[-2.558, 1.934, 1.629, -0.643, 0.211, -0.770, -0.388, 1.434, -0.106, -1.849, -0.366, -0.145, 0.760, -0.479, -0.243, 1.890, 1.075, 1.745, -0.559, -0.137, -2.106, 1.191, 1.288, 0.765, 0.981, 2.412, 1.242, 1.424, -0.088, -0.790, -1.108, 1.192, -1.521, -3.036, -1.363, -1.104, -0.102, 0.000, 0.394] -> (18) & (83)
[-0.044, -0.518, 5.698, 1.070, -1.143, 0.784, 0.056, -0.608, 3.638, -1.208, -4.291, 0.130, 1.487, -1.439, 1.472, 1.956, -0.589, -0.372, 1.683, 3.497, -2.385, 1.687, -0.595, -0.769, -0.011, 0.682, 1.140, 2.881, -0.331, 1.956, -0.195, 1.460, 5.063, -1.741, 2.325, -3.038, -2.510, -2.358, 0.085] -> (20) & (83)
[-0.693, -0.718, 0.679, 1.459, -0.196, -0.379, 0.632, 0.141, 0.000, -3.362, -1.327, -1.156, 2.112, -0.171, -0.326, 2.936, -0.895, 2.049, 0.596, 3.114, -1.584, 1.089, -0.725, 1.723, 0.345, -1.230, 1.177, 0.397, 0.589, 2.945, 1.183, 0.871, 0.181, 0.202, 0.648, -0.346, 0.528, 0.480, -0.895] -> (22) & (83)
[-2.616, 0.116, -2.038, -1.183, -0.485, -0.541, -0.300, 1.539, -0.746, -1.601, -0.231, 0.360, 1.585, -0.663, 0.093, 0.112, 0.050, 0.552, -0.691, 4.114, -3.404, 0.214, -1.805, 0.333, 0.290, 2.639, 1.260, -2.210, 0.950, 2.624, 0.205, 4.040, -1.842, -0.437, -1.627, -0.382, 0.575, 0.917, -3.305] -> (18) & (83)
[0.333, -0.065, 3.879, 0.668, 0.405, 0.361, 0.407, 0.597, 0.193, 1.005, 1.534, 0.376, 0.617, 0.206, 0.959, 1.279, 1.759, -1.385, -1.254, 0.791, 0.046, -0.340, 1.923, 0.526, 0.509, -0.123, 0.118, -0.323, -0.877, -3.524, -0.380, 0.981, 6.360, 1.710, 0.659, 1.457, -2.182, 0.602, -1.169] -> (29) & (81)
[2.320, 1.341, -2.647, -2.033, -1.161, 0.907, 0.643, -1.336, -0.826, -0.712, 0.887, -0.031, -1.264, -1.829, 2.120, 0.103, -3.441, 1.523, 1.052, -1.918, 2.058, 0.315, 0.763, 2.143, -0.666, -0.441, -1.364, 0.707, -0.446, 0.096, 0.940, -0.639, 4.090, -1.181, -0.171, 0.831, -2.031, 0.149, 0.989] -> (22) & (73)
[-0.978, -0.834, -0.921, 2.070, -0.396, 0.133, -0.942, -1.699, -0.179, -0.956, -2.542, 1.013, 2.273, -1.525, 0.194, 1.410, -4.293, 0.095, 0.585, 1.280, -0.928, 0.299, -0.783, 0.816, 1.091, -0.582, 0.134, -2.582, 0.670, 2.448, 0.781, 1.179, 1.854, 0.743, -0.729, -0.155, 1.475, 0.998, -1.453] -> (22) & (83)
[-0.648, -0.444, 0.914, -2.459, 0.656, -0.225, 0.613, 1.485, -2.448, -0.364, 0.957, 0.416, 2.865, -2.225, 0.959, 0.512, 1.303, 2.948, -0.926, 0.559, -1.776, 0.630, 1.163, -0.204, 0.439, 3.085, 0.747, -0.702, 0.397, 0.166, 0.353, 0.710, 0.196, 1.361, -1.086, 0.942, -0.595, 1.447, -2.608] -> (18) & (81)
[0.886, 1.384, -1.725, 0.610, 1.039, -0.329, 0.936, 0.892, -0.632, 0.132, 0.701, 0.844, 0.330, -1.147, -0.197, 1.649, -1.107, 0.684, 0.223, 1.738, -2.948, 0.476, -1.842, 0.188, 0.807, 1.921, 1.330, 0.236, -1.095, 1.455, 0.620, 1.973, -0.536, -1.895, -2.072, -1.236, -0.017, 1.577, -1.103] -> (18) & (83)
[0.243, 0.240, 0.640, -1.642, -0.169, 0.180, -1.205, 1.360, -0.659, -0.175, 0.624, 1.274, 2.068, -2.339, 0.572, 3.613, 0.890, 3.934, -1.075, -0.474, -3.091, 1.228, 2.384, -0.132, 0.438, 1.597, 1.125, 3.553, 0.099, -1.644, 1.828, 1.427, 2.151, -0.935, -1.600, 0.060, -0.164, 1.261, -1.813] -> (18) & (81)
[-1.379, 2.692, 0.502, -1.753, -1.459, 1.080, -1.161, -0.787, -0.838, 0.593, -2.992, -0.822, 1.805, -0.901, -0.428, -0.572, -2.054, -4.150, 0.225, 1.038, -3.804, 1.138, -0.767, 1.281, 0.663, 3.868, 1.586, -0.863, 0.481, 1.081, 0.647, 2.242, 5.059, -3.667, -2.096, -2.365, 0.256, -0.173, 0.370] -> (18) & (83)
[-0.155, -1.009, 0.866, -0.252, -0.321, -0.078, 1.056, -0.710, -0.484, 1.202, -0.038, 1.387, 1.518, -1.782, 0.130, 0.880, -1.872, 2.317, 1.132, 1.599, 0.489, 0.231, -0.321, 0.100, -0.203, -1.232, 0.011, 0.172, 0.925, -0.996, 1.193, 0.668, 2.257, 2.502, -0.490, 0.887, 0.369, 1.183, -2.477] -> (22) & (81)
[1.603, -0.599, 0.398, 3.425, -1.089, 2.246, -2.488, -5.034, 3.262, -1.335, -1.192, -1.254, -1.542, -2.019, 1.556, 1.236, -4.419, -1.183, 0.283, 0.777, -1.402, 1.739, -0.263, -0.006, 0.503, 0.645, 0.388, 0.706, -1.599, 1.923, 3.024, -0.928, 4.351, -2.259, 0.963, -2.861, -1.721, -1.238, 2.669] -> (20) & (75)
[-1.474, 0.739, -0.840, -1.590, -0.284, -2.389, 0.428, 2.441, -0.082, -1.166, 2.046, 1.574, 1.154, -0.755, 0.358, 1.861, 1.694, 5.626, -0.316, -0.253, -2.416, -0.083, 1.090, 0.075, -0.067, 1.951, 0.408, 0.575, 0.779, -5.221, -0.237, 1.135, -2.508, 0.052, -2.402, -1.229, 0.495, 1.273, -2.078] -> (18) & (81)
[-1.163, 0.199, 2.714, -1.694, 1.307, -0.452, 1.675, 1.866, -1.844, 0.652, 1.332, 1.268, 0.329, -2.778, 1.909, 1.416, 1.485, 2.406, -0.963, 0.963, -1.161, -0.444, 2.512, -1.045, -0.127, 3.934, -0.134, 1.126, 0.405, -1.118, -0.174, 0.741, -0.140, 0.562, 0.123, 1.332, -1.373, 0.342, -1.883] -> (27) & (81)
[-0.950, 2.049, 2.395, -2.382, -2.087, -0.158, 1.134, -0.463, -1.615, 0.042, -3.678, 0.787, 2.917, -0.438, 0.639, 0.919, 0.416, -1.419, -1.082, 0.954, -3.765, 0.862, 0.889, 0.729, 1.025, 3.550, 2.015, 0.975, 0.877, -0.352, -0.154, 3.602, 5.067, -2.528, -1.232, -1.523, -2.398, -0.535, -0.269] -> (27) & (83)
[0.825, -0.395, 0.484, -2.473, -0.893, 2.393, 1.157, 0.333, 0.011, -0.474, 1.912, 0.006, -0.536, -0.107, 2.115, -1.451, 0.680, -2.225, 0.820, -0.891, -0.023, 1.699, 0.234, -1.906, 0.085, -0.581, 0.415, 1.512, -1.558, 0.426, -0.031, 1.176, 4.255, -1.177, 0.936, -1.343, -4.560, -3.172, 1.800] -> (29) & (73)
[-1.650, -0.290, 7.012, -2.301, -0.098, 0.644, 1.914, -0.121, 0.349, -1.242, 0.548, 2.058, 2.855, 1.669, 0.744, -0.439, 2.039, -1.260, -0.267, 2.872, -1.721, 2.556, 0.067, -0.326, 1.509, -1.726, 1.262, 2.144, 0.582, 0.978, -1.552, 2.510, 7.041, 1.623, -0.331, -1.801, -2.227, -3.446, -2.492] -> (29) & (83)
[0.337, 0.532, 2.850, 1.984, -0.575, 0.347, -0.839, -0.958, 1.737, -0.843, -1.392, 0.943, -1.275, 0.912, 1.325, 0.477, -0.940, -2.252, 0.438, 0.199, -1.294, 0.497, -1.041, -0.088, 0.000, -0.835, 0.949, -2.172, 0.512, 1.745, -0.613, 0.315, 0.431, -1.087, -0.152, -2.463, -0.488, -2.151, 2.002] -> (29) & (75)
